Below is a small trained network, with its code and all its weights. Each question gives an input and a target symbol and asks what happens when units are switched off, that is, made to give their printed mean instead of their output.

import numpy as np


def w(rows, s, z=0):
    codes = np.array(rows[::2]) - 128.0
    scale = np.full(codes.shape[1], s)
    scale[-1] = z or s
    return codes * scale


def norm(h):
    return h / np.sqrt((h * h).mean(-1, keepdims=True) + 1e-5)


def softmax(a):
    e = np.exp(a - a.max(-1, keepdims=True))
    return e / e.sum(-1, keepdims=True)


def log_softmax(a):
    a = a - a.max(-1, keepdims=True)
    return a - np.log(np.exp(a).sum(-1, keepdims=True))


def net(x, mask):
    ids = ['ΓΣΩαβδεζημξπτψ'.index(c) for c in x.split()]
    T = len(ids)
    res = E[ids] + P[:T]
    u = 0
    for l in range(2):
        r = norm(res)
        for j in range(3):
            rows = slice(3 * j, 3 * j + 3)
            q, k, v = (r @ M[l][rows].T for M in (Q, K, V))
            z = softmax(np.where(np.tri(T) > 0, q @ k.T / 3**0.5, -1e9)) @ v
            o = O[l][rows]
            res = res + np.where(mask[u + j], z, o[:, -1]) @ o[:, :-1]
        u += 3
    return log_softmax(norm(res)[-1] @ U[:, :-1].T + U[:, -1])


Q, K, V, O = {}, {}, {}, {}
E = w([
[151,207,74,93,128,103,158],'Γ',
[119,183,82,151,127,66,148],'Σ',
[105,224,135,101,101,109,156],'Ω',
[104,85,151,119,74,66,106],'α',
[89,183,97,87,140,136,113],'β',
[250,93,127,190,72,28,171],'δ',
[175,189,124,41,137,101,86],'ε',
[192,167,153,150,118,118,204],'ζ',
[150,214,161,113,178,72,119],'η',
[150,127,64,129,189,65,110],'μ',
[108,116,82,152,101,141,166],'ξ',
[110,163,110,142,200,125,151],'π',
[162,169,131,73,62,154,177],'τ',
[184,112,83,90,132,132,153],'ψ',
],0.0015)
P = w([
[141,105,173,165,125,165,80],'0',
[181,253,7,135,164,41,250],'1',
[107,66,155,59,173,79,184],'2',
[89,112,106,130,120,166,113],'3',
[117,253,36,133,105,35,202],'4',
[81,70,155,56,189,129,183],'5',
[97,100,112,131,123,163,114],'6',
],0.0021)
Q[0] = w([
[141,196,72,147,179,183,118],'0.h0',
[120,170,81,216,20,185,36],'0.h0',
[27,3,125,86,72,106,58],'0.h0',
[137,201,95,183,130,117,164],'0.h1',
[147,184,104,233,41,123,58],'0.h1',
[117,162,69,240,38,178,45],'0.h1',
[105,62,167,87,166,79,216],'0.h2',
[106,79,102,117,119,22,136],'0.h2',
[111,101,90,174,83,182,21],'0.h2',
],0.0048)
K[0] = w([
[116,178,40,124,133,94,118],'0.h0',
[72,122,66,34,144,95,255],'0.h0',
[119,100,174,73,206,197,146],'0.h0',
[162,180,65,129,141,101,153],'0.h1',
[185,166,89,198,75,50,78],'0.h1',
[182,167,112,215,78,110,77],'0.h1',
[204,137,187,190,141,167,58],'0.h2',
[182,207,112,193,110,124,75],'0.h2',
[103,147,68,123,160,137,194],'0.h2',
],0.0056)
V[0] = w([
[125,200,116,99,62,188,199],'0.h0',
[164,171,53,173,253,211,180],'0.h0',
[134,198,104,133,164,72,75],'0.h0',
[78,66,136,112,123,81,55],'0.h1',
[148,151,185,82,81,91,102],'0.h1',
[160,167,112,167,204,83,81],'0.h1',
[128,151,31,143,121,137,115],'0.h2',
[97,149,177,146,154,108,180],'0.h2',
[198,172,143,126,161,99,151],'0.h2',
],0.0026)
O[0] = w([
[164,172,150,124,50,129,254,41],'0.h0',
[191,163,109,227,221,145,218,2],'0.h0',
[132,179,142,140,162,35,94,235],'0.h0',
[196,192,142,134,155,163,219,126],'0.h1',
[137,97,50,187,184,158,191,159],'0.h1',
[98,83,164,109,39,197,177,157],'0.h1',
[108,142,5,144,69,118,166,81],'0.h2',
[102,170,197,178,141,143,153,91],'0.h2',
[157,176,142,152,102,185,73,159],'0.h2',
],0.0023,0.00045)
Q[1] = w([
[1,106,137,5,155,149,121],'1.h0',
[129,229,34,219,83,237,114],'1.h0',
[60,43,46,122,43,58,20],'1.h0',
[128,42,219,3,225,82,137],'1.h1',
[141,59,179,107,174,72,200],'1.h1',
[205,56,62,68,115,34,76],'1.h1',
[55,136,96,154,109,146,149],'1.h2',
[95,123,124,46,124,137,185],'1.h2',
[168,154,133,217,77,193,133],'1.h2',
],0.0044)
K[1] = w([
[36,99,158,76,164,241,66],'1.h0',
[107,188,12,151,31,134,189],'1.h0',
[74,74,68,3,157,89,124],'1.h0',
[195,121,237,165,168,175,10],'1.h1',
[197,78,226,226,81,167,40],'1.h1',
[189,89,100,82,113,105,71],'1.h1',
[168,136,193,162,110,108,122],'1.h2',
[164,156,119,142,61,171,116],'1.h2',
[96,102,210,96,158,123,144],'1.h2',
],0.0053)
V[1] = w([
[111,153,122,111,107,231,101],'1.h0',
[75,146,150,96,167,174,105],'1.h0',
[56,170,59,90,159,149,103],'1.h0',
[136,127,180,232,62,109,80],'1.h1',
[103,223,144,106,135,118,132],'1.h1',
[255,150,132,81,118,124,122],'1.h1',
[138,155,112,194,88,179,70],'1.h2',
[131,120,139,132,77,201,98],'1.h2',
[120,155,181,150,158,152,90],'1.h2',
],0.0032)
O[1] = w([
[133,36,175,179,101,101,156,48],'1.h0',
[174,114,152,201,100,121,134,142],'1.h0',
[234,95,107,151,85,72,129,240],'1.h0',
[128,185,94,205,31,137,112,241],'1.h1',
[120,140,201,106,137,28,114,158],'1.h1',
[251,186,174,92,122,167,114,114],'1.h1',
[161,138,73,65,176,39,173,97],'1.h2',
[112,124,138,63,131,73,201,2],'1.h2',
[102,109,100,76,185,141,134,47],'1.h2',
],0.0029,0.00053)
U = w([
[187,231,57,64,164,63,210,253],'Γ',
[50,200,31,210,65,40,96,82],'Σ',
[35,171,235,136,25,39,173,21],'Ω',
[44,43,157,9,86,117,14,223],'α',
[193,12,178,204,158,17,198,92],'β',
[216,179,87,180,21,237,57,109],'δ',
[250,123,195,47,158,126,60,120],'ε',
[61,200,222,183,114,245,193,147],'ζ',
[118,194,236,202,192,110,32,146],'η',
[158,100,39,152,240,132,30,61],'μ',
[50,43,23,159,115,209,249,110],'ξ',
[80,120,143,224,253,148,142,132],'π',
[159,101,220,14,44,182,246,87],'τ',
[205,73,78,60,193,217,157,107],'ψ',
],0.0061,0.0028)

Each question gives the input, a string of symbols that net reads in full, and the target symbol t.
The units are the heads (3 rows each of Q, K, V and O). Each row of codes is followed by its name. A weight is (code - 128) times the scale printed after its matrix; where a second scale follows, it is the last column's (O and U).
mask holds one flag per head, layer by layer. A switched-off head (its flag False) gives its mean, the last column of its rows in O, instead of its output. The means were averaged over made-up inputs and are rounded, as every weight is.
A unit's drop is (log p(t) with every unit on - log p(t) with that unit switched off) / (log p(t) with every unit on - log p(t) with every unit switched off).
The circuit of an input: a set's keep is (log p(t) with only the set's units on - log p(t) with every unit switched off) / (log p(t) with every unit on - log p(t) with every unit switched off). Starting from all 6 units, units are removed one at a time, each time the one whose removal leaves the highest keep (on an exact tie, the one counted first), for as long as the keep stays at least 0.8.
circuit, biggest first: the units of the circuit, biggest drop first
most important unit: the unit with the biggest drop
which heads matter: for each layer, one digit per head in row order, 1 if its drop is at least 0.15 and else 0, layers parted by /
input ξ ψ π, target ξ: circuit, biggest first : [1.h1]
input π Σ ξ Γ Σ ξ, target π: which heads matter : 100 / 000
input τ α Γ α ξ τ τ, target τ: circuit, biggest first : [0.h0, 1.h1]
input δ Γ ψ α ξ ξ ε, target ε: circuit, biggest first : [1.h1, 1.h0]
input μ Γ δ, target μ: circuit, biggest first : [0.h0, 1.h0, 1.h2]
input Σ Σ α τ τ η, target Σ: which heads matter : 010 / 010
input ξ ε β β, target β: which heads matter : 000 / 110
input Ω ξ α, target Ω: circuit, biggest first : [1.h1, 0.h0, 0.h1, 0.h2]
input μ ε ζ ξ ξ Ω, target μ: which heads matter : 100 / 000
input Ω ξ π, target Ω: which heads matter : 100 / 010
input ξ τ δ δ δ α, target ξ: which heads matter : 100 / 010
input ψ ε β, target ψ: circuit, biggest first : [1.h1, 0.h0]
input τ Σ Σ, target τ: circuit, biggest first : [0.h0, 1.h1]
input α α α α π ψ, target α: most important unit : 0.h0
input Γ ξ ξ α Γ α δ, target δ: circuit, biggest first : [1.h2, 1.h0]
input δ Ω δ Σ τ π, target δ: which heads matter : 000 / 010
input δ α α Ω, target Ω: circuit, biggest first : [0.h0, 1.h1, 1.h0]
input β δ α Σ ε τ, target β: circuit, biggest first : [1.h0, 0.h1]
input α α δ Γ, target Γ: circuit, biggest first : [0.h0, 1.h1]
input η α δ α α ξ, target η: which heads matter : 101 / 000
input ξ α δ, target ξ: most important unit : 1.h1
